Below is a small trained network, with its code and all its weights. Each question gives an input and a target symbol and asks what happens when units are switched off, that is, made to give their printed mean instead of their output.

import numpy as np


def w(rows, s, z=0):
    codes = np.array(rows[::2]) - 128.0
    scale = np.full(codes.shape[1], s)
    scale[-1] = z or s
    return codes * scale


def f(y):
    return np.maximum(y, 0)


def softmax(a):
    e = np.exp(a - a.max(-1, keepdims=True))
    return e / e.sum(-1, keepdims=True)


def log_softmax(a):
    a = a - a.max(-1, keepdims=True)
    return a - np.log(np.exp(a).sum(-1, keepdims=True))


def net(x, mask):
    ids = ['Λαδεμφψ'.index(c) for c in x.split()]
    T = len(ids)
    res = E[ids] + P[:T]
    u = 0
    for l in range(2):
        q, k, v = (res @ M[l].T for M in (Q, K, V))
        z = softmax(np.where(np.tri(T) > 0, q @ k.T / 2**0.5, -1e9)) @ v
        res = res + np.where(mask[u], z, O[l][:, -1]) @ O[l][:, :-1]
        u += 1
        y = f(res @ A[l][:, :-1].T + A[l][:, -1])
        res = res + np.where(mask[u : u + 16], y, B[l][:, -1]) @ B[l][:, :-1]
        u += 16
    return log_softmax(res[-1] @ U[:, :-1].T + U[:, -1])


Q, K, V, O, A, B = {}, {}, {}, {}, {}, {}
E = w([
[123,62,147,76,172,218,81,153,163,65],'Λ',
[133,153,209,115,97,146,223,163,137,171],'α',
[85,169,214,150,82,193,231,115,119,150],'δ',
[88,127,81,135,156,73,46,151,57,147],'ε',
[157,180,247,181,89,186,200,101,76,164],'μ',
[197,159,229,122,83,154,181,119,101,180],'φ',
[159,140,178,81,69,172,211,164,119,159],'ψ',
],0.014)
P = w([
[134,1,83,80,176,118,131,56,90,237],'0',
[173,187,180,69,152,93,66,63,143,144],'1',
[167,204,138,55,119,96,78,116,133,153],'2',
[158,213,115,64,107,127,109,124,110,136],'3',
[141,209,107,91,83,153,128,129,95,112],'4',
[126,201,119,104,79,180,139,159,96,101],'5',
[130,194,118,123,97,186,170,171,94,93],'6',
[119,190,116,133,86,191,183,185,90,82],'7',
[121,189,116,154,84,198,200,197,95,81],'8',
[120,190,114,155,87,200,210,212,83,71],'9',
[125,182,132,172,89,206,215,224,67,66],'10',
[135,175,130,184,81,203,230,227,69,57],'11',
],0.0072)
Q[0] = w([
[159,157,100,143,115,127,157,57,168,100],'0.h0',
[139,2,32,185,203,130,56,127,183,62],'0.h0',
],0.0068)
K[0] = w([
[178,157,126,119,104,152,164,136,184,155],'0.h0',
[148,253,130,125,145,137,73,187,218,11],'0.h0',
],0.0061)
V[0] = w([
[130,167,174,253,93,4,127,68,58,182],'0.h0',
[197,86,189,132,86,137,219,67,196,144],'0.h0',
],0.005)
O[0] = w([
[138,128,61,88,160,246,119,162,171,154,210],'0.h0',
[79,93,156,112,150,105,61,184,151,161,3],'0.h0',
],0.012,0.0023)
A[0] = w([
[97,101,138,117,128,128,87,139,120,100,81],'0.n0',
[128,143,143,162,138,172,126,190,164,143,10],'0.n1',
[131,144,181,178,109,119,130,141,163,85,58],'0.n2',
[93,107,104,141,201,50,25,114,140,154,42],'0.n3',
[94,98,100,102,170,49,30,134,121,185,107],'0.n4',
[138,56,182,130,57,107,136,128,127,83,2],'0.n5',
[162,97,126,101,138,170,123,186,93,101,194],'0.n6',
[164,105,179,112,165,136,118,76,131,151,134],'0.n7',
[70,175,118,113,139,134,140,136,135,78,233],'0.n8',
[91,135,103,117,166,57,3,133,134,150,30],'0.n9',
[95,110,143,124,103,118,115,84,128,152,121],'0.n10',
[112,98,128,110,143,113,50,124,124,98,126],'0.n11',
[91,125,145,124,163,111,147,132,195,136,31],'0.n12',
[159,142,110,127,106,146,167,102,190,149,32],'0.n13',
[169,113,79,159,149,166,154,64,106,121,44],'0.n14',
[166,49,113,60,200,181,83,78,158,88,75],'0.n15',
],0.012,0.0034)
B[0] = w([
[126,128,121,156,123,141,139,100,155,112,140],'0.n0',
[156,122,142,71,109,159,87,108,166,130,188],'0.n1',
[140,171,93,91,121,108,113,99,110,151,160],'0.n2',
[113,89,170,59,133,221,105,201,53,8,160],'0.n3',
[122,122,205,197,115,66,101,94,213,137,184],'0.n4',
[124,173,110,140,176,105,166,105,84,166,155],'0.n5',
[116,161,141,163,138,97,114,92,135,135,254],'0.n6',
[132,160,99,133,91,145,150,170,142,116,158],'0.n7',
[183,132,129,139,124,85,111,130,108,147,238],'0.n8',
[106,118,115,195,79,110,138,51,203,147,172],'0.n9',
[156,133,130,116,153,140,161,155,122,136,141],'0.n10',
[133,117,150,138,97,150,130,90,171,92,157],'0.n11',
[116,82,111,148,135,117,94,133,100,135,141],'0.n12',
[149,79,118,168,181,129,134,136,80,142,173],'0.n13',
[120,89,150,120,156,84,114,159,141,141,205],'0.n14',
[117,153,199,127,111,131,106,89,200,75,161],'0.n15',
],0.012,0.0066)
Q[1] = w([
[223,187,205,10,102,188,215,141,185,208],'1.h0',
[140,181,160,140,254,140,150,148,62,130],'1.h0',
],0.0074)
K[1] = w([
[146,38,239,138,195,188,254,72,181,206],'1.h0',
[107,177,172,83,219,123,167,155,133,91],'1.h0',
],0.0078)
V[1] = w([
[138,60,154,169,135,60,87,161,156,132],'1.h0',
[75,2,90,126,156,144,123,163,124,178],'1.h0',
],0.0078)
O[1] = w([
[145,123,146,77,141,122,227,10,189,125,255],'1.h0',
[101,161,226,154,82,145,160,159,109,2,1],'1.h0',
],0.0074,0.0045)
A[1] = w([
[135,112,149,156,114,150,106,85,182,48,167],'1.n0',
[116,110,196,124,99,167,134,113,193,12,103],'1.n1',
[137,114,102,149,128,196,46,202,161,137,75],'1.n2',
[92,113,131,74,91,136,171,115,120,180,94],'1.n3',
[107,58,151,140,158,89,133,130,105,112,125],'1.n4',
[84,142,161,149,73,157,78,227,137,128,89],'1.n5',
[92,117,158,118,104,119,128,80,185,148,111],'1.n6',
[101,109,173,106,61,116,203,159,120,124,101],'1.n7',
[109,111,135,81,144,193,108,135,144,168,108],'1.n8',
[176,115,82,130,143,144,131,128,144,136,76],'1.n9',
[94,91,165,120,103,181,135,131,166,22,9],'1.n10',
[102,129,142,84,99,92,143,115,149,123,71],'1.n11',
[148,134,95,130,142,115,151,114,127,171,70],'1.n12',
[77,119,64,108,187,105,108,128,50,115,69],'1.n13',
[144,155,74,150,150,106,150,150,112,171,112],'1.n14',
[93,139,168,163,109,142,123,212,86,86,102],'1.n15',
],0.011,0.012)
B[1] = w([
[97,179,126,57,165,109,174,175,57,106,255],'1.n0',
[97,44,136,168,76,181,70,88,179,101,248],'1.n1',
[2,172,105,178,233,210,166,63,114,105,144],'1.n2',
[131,165,131,172,118,82,108,132,171,82,161],'1.n3',
[148,191,162,122,116,163,115,154,163,108,141],'1.n4',
[77,95,80,89,126,97,185,121,107,220,159],'1.n5',
[157,158,123,142,130,138,142,213,91,105,247],'1.n6',
[92,127,106,132,198,90,89,114,60,72,176],'1.n7',
[144,157,128,118,50,144,147,160,178,117,150],'1.n8',
[107,119,115,114,143,99,131,125,104,125,143],'1.n9',
[179,155,71,137,177,45,173,139,112,235,156],'1.n10',
[143,126,69,172,153,188,141,124,135,127,160],'1.n11',
[86,96,152,119,147,156,107,140,136,73,170],'1.n12',
[227,116,138,95,103,238,200,166,123,141,160],'1.n13',
[116,33,144,148,114,187,99,106,133,97,222],'1.n14',
[114,55,119,62,87,63,92,147,151,189,144],'1.n15',
],0.0084,0.0097)
U = w([
[99,84,163,116,125,133,99,132,141,31,124],'Λ',
[141,196,108,96,189,3,139,161,40,144,189],'α',
[119,62,116,186,119,59,75,2,208,157,175],'δ',
[200,62,111,106,148,161,121,192,38,137,172],'ε',
[106,74,138,63,95,71,101,145,96,153,78],'μ',
[180,118,143,108,80,97,113,164,192,151,69],'φ',
[95,124,118,112,153,136,126,119,130,157,4],'ψ',
],0.0069,0.0038)

Each question gives the input, a string of symbols that net reads in full, and the target symbol t.
The units are the heads (2 rows each of Q, K, V and O) and the neurons (one row each of A and B). Each row of codes is followed by its name. A weight is (code - 128) times the scale printed after its matrix; where a second scale follows, it is the last column's (O, A, B and U).
mask holds one flag per unit, layer by layer, with each layer's heads first. A switched-off unit (its flag False) gives its mean, the last column of its rows in O or B, instead of its output. The means were averaged over made-up inputs and are rounded, as every weight is.
A unit's drop is (log p(t) with every unit on - log p(t) with that unit switched off) / (log p(t) with every unit on - log p(t) with every unit switched off).
The circuit of an input: a set's keep is (log p(t) with only the set's units on - log p(t) with every unit switched off) / (log p(t) with every unit on - log p(t) with every unit switched off). Starting from the 12 units with the biggest drops (on a tie, the unit counted first), units are removed one at a time, each time the one whose removal leaves the highest keep (on an exact tie, the one counted first), for as long as the keep stays at least 0.8.
circuit, biggest first: the units of the circuit, biggest drop first
most important unit: the unit with the biggest drop
top k neurons: the k neurons with the biggest drops, biggest first
k most important neurons of layer l: the k neurons of layer l with the biggest drops, biggest first
input α ε α ψ α ε α φ δ ε μ μ, target Λ: top 4 neurons : 0.n1, 1.n1, 0.n12, 0.n4
input δ μ ε, target Λ: circuit, biggest first : 0.n3, 0.n4
input Λ μ ε δ ε μ, target δ: circuit, biggest first : 1.h0, 1.n0, 0.n15
input α ε ε φ, target Λ: 3 most important neurons of layer 0 : 0.n4, 0.n12, 0.n8
input Λ ε α, target δ: 2 most important neurons of layer 0 : 0.n5, 0.n15
input Λ μ α Λ ψ φ α ε δ δ α μ, target δ: circuit, biggest first : 1.h0, 1.n0, 1.n6
input ε ε ψ, target ε: circuit, biggest first : 0.h0, 0.n13
input ε α ε ε, target δ: most important unit : 0.h0
input Λ ε Λ ε α μ Λ Λ ε, target δ: circuit, biggest first : 1.n0, 1.n6
input ψ ε ε α Λ α, target α: circuit, biggest first : 1.n1, 1.n14
input Λ μ ε α φ, target δ: circuit, biggest first : 1.h0, 1.n0, 0.n15
input α ε ε α ε ε ψ δ φ ε φ, target Λ: circuit, biggest first : 0.h0, 1.h0, 1.n1, 0.n8
input φ μ α ε α ψ δ ε ε μ, target φ: 3 most important neurons of layer 0 : 0.n1, 0.n4, 0.n15
input ψ δ φ μ Λ Λ α ε, target Λ: circuit, biggest first : 0.h0, 0.n3, 0.n4
input ε δ ε μ, target ε: circuit, biggest first : 0.h0, 1.h0
input ψ Λ φ Λ ε Λ, target δ: most important unit : 1.h0
input δ ε ε μ, target μ: 2 most important neurons of layer 1 : 1.n15, 1.n5
input ψ α ε δ μ Λ ε, target α: top 2 neurons : 1.n1, 1.n0
input α μ ε ψ μ, target Λ: 3 most important neurons of layer 0 : 0.n4, 0.n12, 0.n8
input φ α ε ψ ε ε Λ α, target φ: top 4 neurons : 0.n1, 0.n4, 1.n8, 0.n15
input φ ψ δ, target φ: most important neuron of layer 0 : 0.n4
input Λ ε ε ε δ δ α φ α, target δ: top 2 neurons : 1.n0, 1.n14
input Λ φ ε α δ, target δ: 3 most important neurons of layer 1 : 1.n0, 1.n14, 1.n3
input Λ ε ε Λ, target α: top 2 neurons : 0.n5, 1.n0
input Λ ε Λ φ α δ ε ε φ ψ, target δ: top 2 neurons : 1.n0, 1.n14
input ε α ε ε φ, target ε: top 2 neurons : 0.n13, 0.n4
input φ Λ ε φ ε α Λ φ, target φ: top 2 neurons : 0.n4, 1.n8
input Λ α ε α δ, target δ: 3 most important neurons of layer 1 : 1.n14, 1.n0, 1.n3
input δ ε ε δ α φ φ, target μ: 3 most important neurons of layer 1 : 1.n15, 1.n5, 1.n1
input α ε μ φ ψ μ ε ε Λ α, target Λ: 3 most important neurons of layer 0 : 0.n4, 0.n1, 0.n12
